Each row has a class, written after it.
[-184    8   69  440 -180   -8  -29 -130   84  -93  246 -111 -182   32
   75  -69  -41 -155  146 -283  -57 -269 -348  163 -109  306  246  113
 -223 -314  -61   48]
J_836
[   2   81   48 -103   49 -133   40 -121  -14   10  -42   61  -28    6
   60   36  169    3  -82  -34  -33  -37   -5  122   24  -46  -73 -105
   65   -7   38  -22]
J_291
[ 300 -334  157 -391  243   93  242 -187    7  187  133  -21  117 -107
 -192 -212 -119   90 -225  142  -82   99  -63  148  -38  302   35  -70
   72 -224  106  200]
J_836
[  83   50   16  -94  -38  -47   66 -215   10    2  -48  -69    1  -48
  -25  -28   96   21  -44  -70  -12   -1 -110   -8  -36   26   91  -24
   51 -153   11   15]
J_407
[ 106  -99    5  -92    8   98  -71   11  -47   14  118   16   25   72
  -82   44   24   27   23   53  -17   95   32   -4  -18   78   34  -34
   -6  -21    5 -132]
J_498
[ 206  -19  414 -282 -136  172  124 -216  287  141  182  164  331  -19
 -159  189    2 -256 -155  203  -99  406   19 -117 -148   22  -22 -648
 -339   50  -10 -476]
J_449
[  46 -152  -14   57   73   59   -6   17  -68    3  175  -29  -33   22
  -99   61   15   56   66   24   51   56  -34   44  -99  129   52   80
   84 -114   34   70]
J_836
[  71 -170   91  -29  -35   38  -57    3   79  120   16 -114  146 -145
  -68   25    4  -80 -108   20  -98  161   -8  -30  -60  116   40 -111
    6 -146   66   -2]
J_498
[ -78  -21  115   44   41   11   59  154  134  -54  -49   24   45    1
   -9   71   26  -32   50 -234   79   26   38  171   89  -72   14 -113
 -124   -4   -2 -162]
J_291
[  15   45   -9   42  -30  -95  -83 -208  114  -27  -20  -26 -102    1
   20   82  111 -111   77 -128 -111  -16    9   58   54  -39   42 -128
    6  -34   11  -56]
J_407
[ -55   47 -120 -118   32   19   -1   41  -90    4  -52   22   13  -29
   19   -1  105  -42  -68   66  -25  -10   -6  115  -30   -5   11   20
   41   75   35   18]
J_291
[  37 -233  123  -86   15   98  -51   85  167   45   -6 -103  -21   69
  -89  -22  -80   19    6  -41   89   -7   27   86    5  -20   82   22
  -27   46  -49  -47]
J_923
[  23 -120   34  114  -25  190  -48   77  -46   73  128  -78   33  -86
  -80  -44  -42  -80    0  139  -30  111 -125 -115 -203  205    3   59
  -86   -8   18  -17]
J_498
[ 124 -234 -104  160 -267  -55 -569 -515  193  394  -74 -149 -223  -74
  299  -63   84 -221 -198  120 -339  112  261 -410   46  513 -459 -885
 -225 -166 -238  -99]
J_816
[ -65 -182  244   96   77 -210  -97 -213  625   33  -32 -122  -20   -1
  -23  191   91 -249  269 -347 -259  -93  291  472  453  -41   70  186
 -109   20   53  328]
J_298
[ -16  102   58 -135   29  -38   49  -59  -55    0 -131  -98   13   -1
   67   30  118  -18  -94    6  -41   94  -72   30  -29   40  -27  -39
   17  -27   21  -87]
J_923
[  63 -140  -16  -74    7   61  -43   55    4   81    3  -81   58  -41
  -92   -4   -7   15  -44   38   38  132   44  -23  -23   24    8  -73
  -36  -16   37  -91]
J_291
[  38   74   87 -115   19  -80   43  -88   90  -56  -70   -9  -13  -17
   14   58  147   72 -107  -12  -81   -2   32  167   25  -70  -18 -148
  161   30   49  -24]
J_298
[  71   62   34   21  -85 -179 -177 -196   99  309  -92  121 -186   39
   15  165   95 -160  -71  -56 -209  185 -198 -116 -138  -54   60 -261
  109   -9  -54   -7]
J_533
[ -14   30   35  -21   73   12  -85 -111   24   70    8   24 -211  135
   14   64   89  -59   55  -76  -35  -21 -181   74  -55   66   95  -13
   28  -44   -8  -48]
J_816
[ -24   75    5   43  113  -83   -4 -110 -124   19    4  -35  -34  -55
   -6  -12   89   58   16   13  -85  -61 -111  -33   13   32  -84  149
  142  -76   97  225]
J_298
[  27  -62  -17 -121    9 -159   31  -23   60   60 -184  -64   68  -71
   -4  -80   89   29 -157 -100  -64   -4   22   34   41 -130  -70 -153
  125    2   70    6]
J_498
[ -25  -23  130   29   28  -55  -19  -77  117  -86  -36  -51    7   44
    3    2   15   53  -42 -120  -53  -33   37  148   97 -115  -23 -104
   81  -15   95    5]
J_449
[  -2 -108  -52 -112   54   41   79   34 -120   62  -28  -65  159 -140
  -28  -54   24   20  -72   61    5   67   54  -53  -57   57 -121   24
   23  -53   88   44]
J_276
[  65  -78  -29  -45  -29   30   12  -55  -52   37  150   23  105 -107
  -88   10   15   58  -38  127  -18   77   16  -33  -99    9   14    4
  106  -32   83   16]
J_291
[  52   93   88  -96   24  -18   77 -106   26  -55  -55  -10  -73   46
   11   18  129  -12  -16  -35  -74    2  -56  120   11   86    9  -36
  -35  -20  -35   -7]
J_298
[  41 -100   64 -165   11   30   79  -18  -23   97   87   26  190  -65
  -73   29   16   17 -117  150  -12  151   36  -61  -61   16  -44  -28
   46  -26  101  -50]
J_498
[ -47   90 -178  -76   -3  -95 -108 -125 -117   40  -11   26  -65   -2
  107   15  104    2  -31  -10 -141  -71   33   69   33    6  -52  -11
  156   26   -4   -6]
J_533
[  95 -175   78 -118   65  157   62  101   90  -37   81  -59  110  -28
 -152   -9  -91   27  -51  134  103  117   20   62  -65   86   65  -62
 -115  -11   75  -19]
J_449
[  24  -67   30 -116   43  119 -105  112   42   46  -45  -95   81  -33
    5   37   36   21  -60   33   55  199  100   21   -3   79  -29 -123
  -52   -6   42 -122]
J_449
[  81   91  122 -184  -95 -116 -115 -338 -199   25  -63  -42    9   92
   88  155  340 -127 -106 -138 -347   29   61  146   48  -70  -34  -73
  299 -125  -49  -41]
J_291
[  -3 -113  195   12  -71   42  -61 -125   83   33   23  -92  103   35
  -34   20   24  -88  -31  -48  -79    7  -34   42  -47   17   60  -75
  -89 -116   10  -48]
J_533
[ 376  106  148 -124  -73   27 -129 -264  413  -12  -86  -22 -199  331
  -12  239   93 -179  152   99 -142  243   75  349   65    2  305 -102
 -329  357  -29 -248]
J_276
[-604  -42 -114  430  102 -162  -83  125 -523 -654  408  -70  296  114
  -57  -18 -446  385  190 -104   74 -416   21  -71  513 -298  -24  530
  340 -304   92  -27]
J_291
[  16 -207   78   17   44   69  -49   91   26   84  -64 -151  136  -72
  -19  -35  -33  -10  -25  -23   11  102   38  -43  -46   11  -18  -51
  -46  -69   89   11]
J_816
[  98 -144  129 -206  106   42  152   77  -25   94  -48   -5   96 -116
  -26   42   51  -65  -93   95   -1  174   63  -17 -108   74  -77  -30
   15  -29    9   24]
J_816
[ 128 -157  165 -273  129   10   20  -11   99   59  -40   12   84  -18
  -17   39  -23   28 -104   -6   11   94  125  140   82   32    8 -111
   18  -65  -24  -66]
J_533
[ 180   31  447 -563  -33  -11  650 -318  264  -67  -78  111  377 -118
 -164  -17  141  -38 -225 -194  -48  261   63  143  -74 -305   64 -403
   33 -108  119 -435]
J_836
[  99 -217    4 -181   36   79   -7   92   70   50  -45  -85   91  -69
 -134  -52   18  141  -97   68   29  174  124  -14  -42   25  -18 -192
   49  -37   69  -58]
J_298
[ -29   36   47   48   25  -50   -5  -77   79  -31  -36  -26 -140   47
   40   54   94 -104    4  -94  -35  -43  -68  116   15   93    1  -90
  -33  -27  -87  -13]
J_836
[ 105   47  -48  -58  -51  -26  -90 -124  -52   21   43  -97  -61   -2
  -25  -26  146   85  -48  -77  -17  -24  -87   16  -86   36    5 -114
  128  -89   40  -76]
J_449
[  37  -56   72  221 -116   38   67  111  223 -229   33 -104  119  -11
  -24  -56 -182   89   61  -49   99 -177    4  191  118  112  116   45
 -265   19  -90   70]
J_276
[  12 -192   62   26   21  101  -40  115   12  -47  183  -53    7   47
 -102   37  -50  -29  147  -29  -44   27   24  127  -23  103  113  103
  -83  -51   46  -28]
J_923
[ 192   38  153 -437  114 -201  316 -279  -91   80  -85  114  -70   61
  -68   77  291 -111  -71  -59 -212   14   36  180    5  -76 -121   62
  170   13   17   75]
J_276
[-126   71 -112   51   39    3 -146   11 -109 -120 -177 -167    9   15
  121    5  103   40  -37   -5  -88    9  108  102  120  -37  -42  -11
   90   30  101   -4]
J_407
[ -18 -195  -21   42   44   57 -135  226   24  130 -113 -207  158 -170
  -16  -51   -9  -14  -49  -12   56  144  109  -15  -30  -52  -58  -15
  -31   58  109  -29]
J_291
[ 197   -8  266 -163  134  194  295 -150  190 -197   67   58   17   46
  -79   25  -78  -81  -67  178   39   55 -152  403 -110  138  309   66
 -180   27   65   29]
J_291
[  16 -182  -49 -156   30   26 -101   54   18  214   75   22  -22   17
 -101   57   28 -100   25   64  -27  100   38  -64  -78    6  -21  -93
  -26   50   51  -59]
J_923
[  -8   40   92  -82   37  -95  154 -128    7  -10  -71   40  106  -36
   -6  -11   79   86  -79  -92  -14  -41  -25   18   38 -105  -77  -73
  101  -88   66   94]
J_298
[ 186  103   56  -22 -178  334  392   -7   36 -561  276  -42  247  194
 -257  -31 -228  509  -89  250  348 -118 -192  283  -90   87  535  107
  -35 -151   78  -89]
J_836
[  60   80 -114  -56  -78  -96  -63 -112  -81  -34   16   12   36   18
   49   21  137   97  -61  -19  -66  -50   18   37    4  -53    3  -91
  161  -28   65  -57]
J_498
[  19 -124   91   24    7  126  -66    6  -13   99   26  -96   23  -28
  -18  101   22 -133   24  -58  -56  150  -37   35  -90  153   50   10
  -69 -130   26  -52]
J_276
[   6 -206  202 -103   44  127   75    7   51   37   77  -92  240  -82
 -127  -70    5   12  -67   59   14  131   16    3  -87   57    8  -29
  -21 -105   76  -14]
J_836
[  11   68  119  -59   14 -108  -35  -92   35   78  -29   26   -8   73
   61  133  162  -99   24 -201  -87   27   37  108   84 -103  -32  -98
   64   10  -33 -123]
J_836
[  85 -139   11   68  -39  -29 -125  -10  -10   71   31  -36   -6   10
   43  153  -16 -168  -49  124  -39  110   10  -48  -55  150    7  -31
  -74  -37  -78   57]
J_498
[  51 -157  -53  -93  -25   45  -91    3   26  110   35   25    9  -33
  -26   93   77 -111  -16   84   -1  162  147  -27  -77   38  -48 -162
  -47   38  -22 -102]
J_291
[ 254  -12   53 -167    4    5  107 -153  -55  120  111  144   11  -14
  -61  178   67    2  -64  218  -66   50   84  -96  -35   72 -114  -83
  120   14  -29  131]
J_816
[  27 -217  125 -196   41  140 -119   83  307  101 -121 -137  133  -20
   25  -54 -114   23 -210  230  146  146   15  113  -69   53  178 -158
 -122   92   34  -88]
J_816
[ 122  120  138 -108   32  -77  169  -73  103  -30  -17  130  -29   48
  -80   85   80  -27  114 -283 -111   -1   61  108  143 -161  -43 -199
  -61   19   20 -245]
J_533
[ -25   66   86 -190   42  -87   92  -33   42   -8 -197    9   61   25
  -10   55  138  -18  -76  -44  -80   97   18   24   46 -156  -31 -149
   67   32   41  -89]
J_816
[  92  186   76 -268    2  -43  140 -166 -132  -63  -45   77  -36   93
   72   77  202   -1  -73   93  -67   24  -40   81  -58   32   -3   15
   69    7  -29  -32]
J_923
[-242 -340   -4 -138  422 -307   61 -117    8 -305 -558 -404   82 -336
  364 -292  396  -57 -205 -328 -391   91  467  592  140  143 -461 -174
  302 -159  111  233]
J_533
[ -64  198  -61  -69  -22    5   45  -44  -77 -115  -47  -21    6  -19
   59   19  151    1  -41  -39  -64  -18  -78  199  -17   -8  107   55
   73    7   49  -78]
J_291
[ -44   48   35   -1   49  -57  -20   34   22   -3 -125  -27  -36   20
   56   65   99 -133  -18 -166 -102    2   -3  108  100  -11  -66 -115
  -37   22  -12 -107]
J_498
[ 232  -65   85 -423   -9  -99   54 -227 -118  236  122  197  112   18
   23  209   49  -46 -136   56  -81  183   26  -30  -50   16   61  -84
  214 -151  -75  -17]
J_923
[ 463 -412  583 -160   21  244  445 -370  139    1  343   47  412   55
 -429 -121 -387  263 -165  110  -94   78   39  -52  138  117   18 -328
 -164 -429  255  117]
J_298
[  48   61    1   19  -33  -96  -30 -155  -18   71    7    9 -102  -18
   60   42  119   15  -24 -138  -36  -37  -87   23  -34   28   15 -113
   99 -128    4   -4]
J_407
